Below are the code and all the weights of a small trained network. Each question names an input and a class and asks about switching units off, where a switched-off unit gives its printed mean instead of its output.

import numpy as np


def w(rows, s, z=0):
    codes = np.array(rows[::2]) - 128.0
    scale = np.full(codes.shape[1], s)
    scale[-1] = z or s
    return codes * scale


def f(y):
    return np.maximum(y, 0)


def log_softmax(a):
    a = a - a.max(-1, keepdims=True)
    return a - np.log(np.exp(a).sum(-1, keepdims=True))


def net(x, mask):
    res = np.array(x, float).reshape(1, 5) / 4 @ E
    y = f(res @ A[0][:, :-1].T + A[0][:, -1])
    res = res + np.where(mask, y, B[0][:, -1]) @ B[0][:, :-1]
    return log_softmax(res[-1] @ U[:, :-1].T + U[:, -1])


A, B = {}, {}
E = w([
[158,167,141,156,119,80,244,106,75,103,82,90],'x0',
[210,176,98,142,164,77,189,100,106,7,175,174],'x1',
[150,212,44,84,155,86,109,124,146,142,105,93],'x2',
[138,115,100,159,112,162,126,176,129,147,53,188],'x3',
[169,85,94,203,119,90,94,78,136,133,115,180],'x4',
],0.013)
A[0] = w([
[126,121,113,241,77,81,144,107,86,160,107,116,174],'N0',
[115,95,32,88,208,212,120,106,167,95,201,166,92],'N1',
[82,135,219,157,57,80,186,118,58,132,171,71,233],'N2',
[150,173,56,117,169,81,46,122,167,119,140,138,142],'N3',
[153,96,221,65,145,168,81,101,159,70,98,153,37],'N4',
[97,46,144,129,124,168,47,116,161,245,108,144,104],'N5',
[180,113,172,200,54,109,205,161,53,25,118,193,254],'N6',
[68,167,166,71,213,191,159,119,192,143,183,76,65],'N7',
[179,199,70,109,42,2,156,77,162,168,111,194,215],'N8',
[87,69,116,97,115,190,58,172,181,167,92,45,203],'N9',
[208,184,95,107,176,101,177,210,106,76,110,132,48],'N10',
[163,130,34,167,59,35,73,106,116,196,129,120,115],'N11',
],0.0083,0.0046)
B[0] = w([
[203,171,53,127,170,51,196,122,100,181,115,90,182],'N0',
[188,82,53,128,161,24,138,32,148,60,111,109,180],'N1',
[159,138,55,130,227,16,190,93,161,70,102,143,205],'N2',
[146,140,68,173,141,88,187,98,169,34,130,74,193],'N3',
[211,112,117,142,195,82,175,63,255,14,95,185,150],'N4',
[61,113,229,106,48,199,83,205,93,164,36,122,231],'N5',
[162,132,49,143,225,140,197,58,167,67,129,92,252],'N6',
[143,175,44,80,169,17,200,65,134,101,81,76,190],'N7',
[175,227,63,141,245,73,187,110,160,104,125,62,215],'N8',
[49,103,193,85,92,148,52,131,100,193,162,127,232],'N9',
[111,213,180,79,231,182,204,120,115,185,97,153,207],'N10',
[182,112,91,152,222,74,168,93,64,90,146,127,180],'N11',
],0.0089,0.018)
U = w([
[102,201,145,35,140,146,133,148,91,148,64,37,204],'0',
[62,62,162,116,110,214,1,149,153,133,74,137,3],'1',
[206,116,123,177,129,53,136,102,92,112,173,144,231],'2',
],0.011,0.0055)

Each question gives the input, the list of numbers given to net, and the class t.
The units are the neurons (one row each of A and B). Each row of codes is followed by its name. A weight is (code - 128) times the scale printed after its matrix; where a second scale follows, it is the last column's (A, B and U).
mask holds one flag per neuron, in row order. A switched-off neuron (its flag False) gives its mean, the last column of its row in B, instead of its output. The means were averaged over made-up inputs and are rounded, as every weight is.
A unit's drop is (log p(t) with every unit on - log p(t) with that unit switched off) / (log p(t) with every unit on - log p(t) with every unit switched off).
The circuit of an input: a set's keep is (log p(t) with only the set's units on - log p(t) with every unit switched off) / (log p(t) with every unit on - log p(t) with every unit switched off). Starting from all 12 units, units are removed one at a time, each time the one whose removal leaves the highest keep (on an exact tie, the one counted first), for as long as the keep stays at least 0.8.
units of the circuit, in order: the units of the circuit, biggest drop first
top k neurons: the k neurons with the biggest drops, biggest first
drop of u: that unit's drop, to one decimal
input [-5,0,-6,-5,-1], class 1: units of the circuit, in order -> (N8 N6 N0)
input [6,-7,6,-4,8], class 2: units of the circuit, in order -> (N11)
input [-8,2,-2,-7,-8], class 2: top 2 neurons -> (N1 N4)
input [8,-1,-6,8,-8], class 2: units of the circuit, in order -> (N5 N2)
input [-4,5,8,1,-2], class 2: top 2 neurons -> (N5 N1)
input [6,-3,6,0,4], class 2: top 2 neurons -> (N5 N11)
input [7,4,0,-3,-4], class 2: top 4 neurons -> (N5 N2 N9 N6)
input [-7,1,-8,-8,-4], class 2: drop of N4 -> 0.6
input [-2,-2,5,-4,5], class 2: drop of N0 -> 0.0
input [5,6,-6,0,-7], class 2: drop of N2 -> 0.6
